Below are the code and all the weights of a small trained network. Each question names an input and a class and asks about switching units off, where a switched-off unit gives its printed mean instead of its output.

import numpy as np


def w(rows, s, z=0):
    codes = np.array(rows[::2]) - 128.0
    scale = np.full(codes.shape[1], s)
    scale[-1] = z or s
    return codes * scale


def norm(h):
    return h / np.sqrt((h * h).mean(-1, keepdims=True) + 1e-5)


def f(y):
    return y / 2 * (1 + np.tanh(0.7978845608 * (y + 0.044715 * y**3)))


def log_softmax(a):
    a = a - a.max(-1, keepdims=True)
    return a - np.log(np.exp(a).sum(-1, keepdims=True))


def net(x, mask):
    res = np.array(x, float).reshape(1, 4) / 4 @ E
    u = 0
    for l in range(4):
        y = f(norm(res) @ A[l][:, :-1].T + A[l][:, -1])
        res = res + np.where(mask[u : u + 5], y, B[l][:, -1]) @ B[l][:, :-1]
        u += 5
    return log_softmax(norm(res)[-1] @ U[:, :-1].T + U[:, -1])


A, B = {}, {}
E = w([
[120,103,44,151,201,85,214,176,87,48,163],'x0',
[127,129,127,128,129,129,129,128,129,131,126],'x1',
[79,195,101,143,41,74,200,129,149,102,67],'x2',
[224,178,39,253,125,142,100,202,98,117,75],'x3',
],0.003)
A[0] = w([
[92,96,44,115,198,85,221,154,108,65,209,108],'0.n1',
[119,137,102,130,101,141,129,136,166,148,161,11],'0.n2',
[98,158,99,88,64,119,178,104,121,77,89,96],'0.n3',
[3,109,203,34,70,64,200,106,130,101,148,60],'0.n4',
[59,93,165,12,201,158,129,104,156,106,167,116],'0.n5',
],0.0057,0.0012)
B[0] = w([
[103,108,205,97,230,133,200,115,84,53,26,248],'0.n1',
[105,155,145,164,166,128,124,153,88,138,76,120],'0.n2',
[51,167,122,156,108,61,243,165,183,208,185,173],'0.n3',
[109,187,52,36,197,222,93,33,205,144,118,254],'0.n4',
[169,68,193,230,12,8,180,159,2,173,152,232],'0.n5',
],0.0037,0.0075)
A[1] = w([
[86,141,155,154,65,86,157,197,137,97,40,13],'1.n1',
[135,121,75,154,57,97,103,152,178,215,255,131],'1.n2',
[171,99,118,169,176,126,101,167,104,147,156,70],'1.n3',
[189,105,120,91,235,219,32,139,147,42,122,26],'1.n4',
[118,89,65,147,239,111,202,212,124,54,185,2],'1.n5',
],0.0072,0.00083)
B[1] = w([
[177,192,192,143,116,128,116,115,109,92,130,170],'1.n1',
[181,164,89,134,145,244,1,167,120,102,86,178],'1.n2',
[41,134,167,92,125,110,180,101,162,156,112,167],'1.n3',
[140,163,94,173,129,146,139,184,87,251,73,194],'1.n4',
[87,131,49,88,62,69,77,89,127,132,194,255],'1.n5',
],0.006,0.0064)
A[2] = w([
[146,53,116,151,162,61,151,119,63,120,149,2],'2.n1',
[119,70,177,122,199,110,254,142,139,114,199,83],'2.n2',
[151,149,141,148,56,44,136,143,159,21,210,12],'2.n3',
[163,11,192,89,150,125,50,94,26,78,165,153],'2.n4',
[160,68,144,160,83,153,78,147,110,199,205,107],'2.n5',
],0.0085,0.00066)
B[2] = w([
[143,181,133,170,63,152,74,161,182,221,135,199],'2.n1',
[116,78,171,224,141,65,140,149,164,148,114,208],'2.n2',
[176,55,171,149,80,157,254,144,54,110,167,177],'2.n3',
[207,113,119,88,196,141,38,58,47,67,127,255],'2.n4',
[121,163,71,85,190,129,218,132,87,71,159,206],'2.n5',
],0.0072,0.007)
A[3] = w([
[157,185,160,165,67,115,98,167,152,10,127,121],'3.n1',
[91,74,104,65,74,185,92,146,220,129,161,42],'3.n2',
[158,128,205,149,178,233,154,206,140,152,82,123],'3.n3',
[55,69,128,130,194,102,184,184,210,70,101,20],'3.n4',
[172,59,175,177,130,106,52,166,131,124,128,4],'3.n5',
],0.011,0.0011)
B[3] = w([
[59,137,132,87,120,68,36,174,178,52,213,234],'3.n1',
[104,75,153,127,11,233,158,43,151,180,219,198],'3.n2',
[189,104,164,136,156,213,186,148,200,107,11,237],'3.n3',
[127,29,113,87,241,13,175,91,255,108,101,252],'3.n4',
[94,76,246,232,97,125,22,137,100,238,135,246],'3.n5',
],0.0076,0.0034)
U = w([
[188,132,113,68,217,169,88,70,24,68,144,253],'0',
[81,122,137,95,46,226,149,39,178,187,184,44],'1',
[132,72,218,210,140,96,37,114,69,195,136,126],'2',
[93,55,135,114,209,48,217,87,214,122,102,179],'3',
[174,138,125,141,181,224,207,182,162,150,1,126],'4',
[122,160,192,129,108,153,33,208,221,34,126,13],'5',
[87,181,26,146,115,93,138,176,66,228,110,180],'6',
[119,119,126,144,53,82,239,177,60,51,207,38],'7',
],0.0081,0.0004)

Each question gives the input, the list of numbers given to net, and the class t.
The units are the neurons (one row each of A and B). Each row of codes is followed by its name. A weight is (code - 128) times the scale printed after its matrix; where a second scale follows, it is the last column's (A, B and U).
mask holds one flag per neuron, layer by layer. A switched-off neuron (its flag False) gives its mean, the last column of its row in B, instead of its output. The means were averaged over made-up inputs and are rounded, as every weight is.
A unit's drop is (log p(t) with every unit on - log p(t) with that unit switched off) / (log p(t) with every unit on - log p(t) with every unit switched off).
The circuit of an input: a set's keep is (log p(t) with only the set's units on - log p(t) with every unit switched off) / (log p(t) with every unit on - log p(t) with every unit switched off). Starting from the 12 units with the biggest drops (on a tie, the unit counted first), units are removed one at a time, each time the one whose removal leaves the highest keep (on an exact tie, the one counted first), for as long as the keep stays at least 0.8.
units of the circuit, in order: the units of the circuit, biggest drop first
k most important neurons: the k neurons with the biggest drops, biggest first
k most important neurons of layer l: the k neurons of layer l with the biggest drops, biggest first
input [8,3,-6,5], class 6: 2 most important neurons of layer 1 => 1.n5; 1.n4
input [6,-8,-2,6], class 6: units of the circuit, in order => 1.n5; 0.n5; 1.n4
input [8,-2,-8,5], class 6: units of the circuit, in order => 1.n5; 1.n4
input [-2,4,-1,2], class 4: 4 most important neurons => 0.n5; 1.n5; 0.n3; 3.n3
input [-8,4,-5,-3], class 0: 2 most important neurons => 2.n5; 0.n1
input [-7,6,1,2], class 5: 3 most important neurons => 0.n4; 1.n4; 3.n1
input [7,-5,3,5], class 7: units of the circuit, in order => 1.n5; 2.n3
input [-8,8,0,7], class 4: 2 most important neurons of layer 0 => 0.n5; 0.n3
input [-4,4,2,-5], class 1: 3 most important neurons => 0.n4; 0.n1; 2.n4
input [-3,7,6,3], class 5: 2 most important neurons => 3.n1; 0.n1
input [5,1,-3,0], class 2: 2 most important neurons => 0.n4; 0.n1
input [7,0,0,2], class 6: 2 most important neurons of layer 0 => 0.n5; 0.n1
input [-2,0,4,0], class 1: units of the circuit, in order => 0.n1; 0.n5
input [-8,2,5,1], class 5: units of the circuit, in order => 1.n1; 3.n1
input [-3,5,-5,-7], class 0: most important neuron => 0.n1
input [6,0,-7,0], class 2: 2 most important neurons => 0.n4; 0.n1
input [-6,-2,6,1], class 5: units of the circuit, in order => 1.n1; 3.n1
input [6,-5,-5,5], class 6: 2 most important neurons => 1.n5; 1.n4
input [7,-8,-3,2], class 6: 2 most important neurons => 1.n5; 0.n5
input [-8,-2,0,-5], class 0: most important neuron of layer 1 => 1.n3
input [-4,3,4,8], class 5: 2 most important neurons => 3.n1; 1.n5
input [5,-8,4,2], class 7: most important neuron of layer 0 => 0.n4
